Fill in the rest of each row:
From 2 directions:
array([[-0.14, -0.31,  0.13,  0.18, -0.20, -0.23,  0.16,  0.40,  0.35,
        -0.15],
       [-0.02, -0.07,  0.02,  0.04, -0.04, -0.05,  0.05,  0.08,  0.07,
        -0.02],
       [ 0.11, -0.59, -0.10,  0.51, -0.17, -0.12,  0.68,  0.31,  0.07,
         0.20]])
Cut rows, each with the rest of it:
[-0.22,  0.01] => [ 0.20, -0.11, -0.12, -0.18, -0.23,  0.26,  0.34, -0.29]
[-0.05,  0.35] => [ 0.05, -0.29,  0.11,  0.08, -0.39, -0.20, -0.06, -0.10]
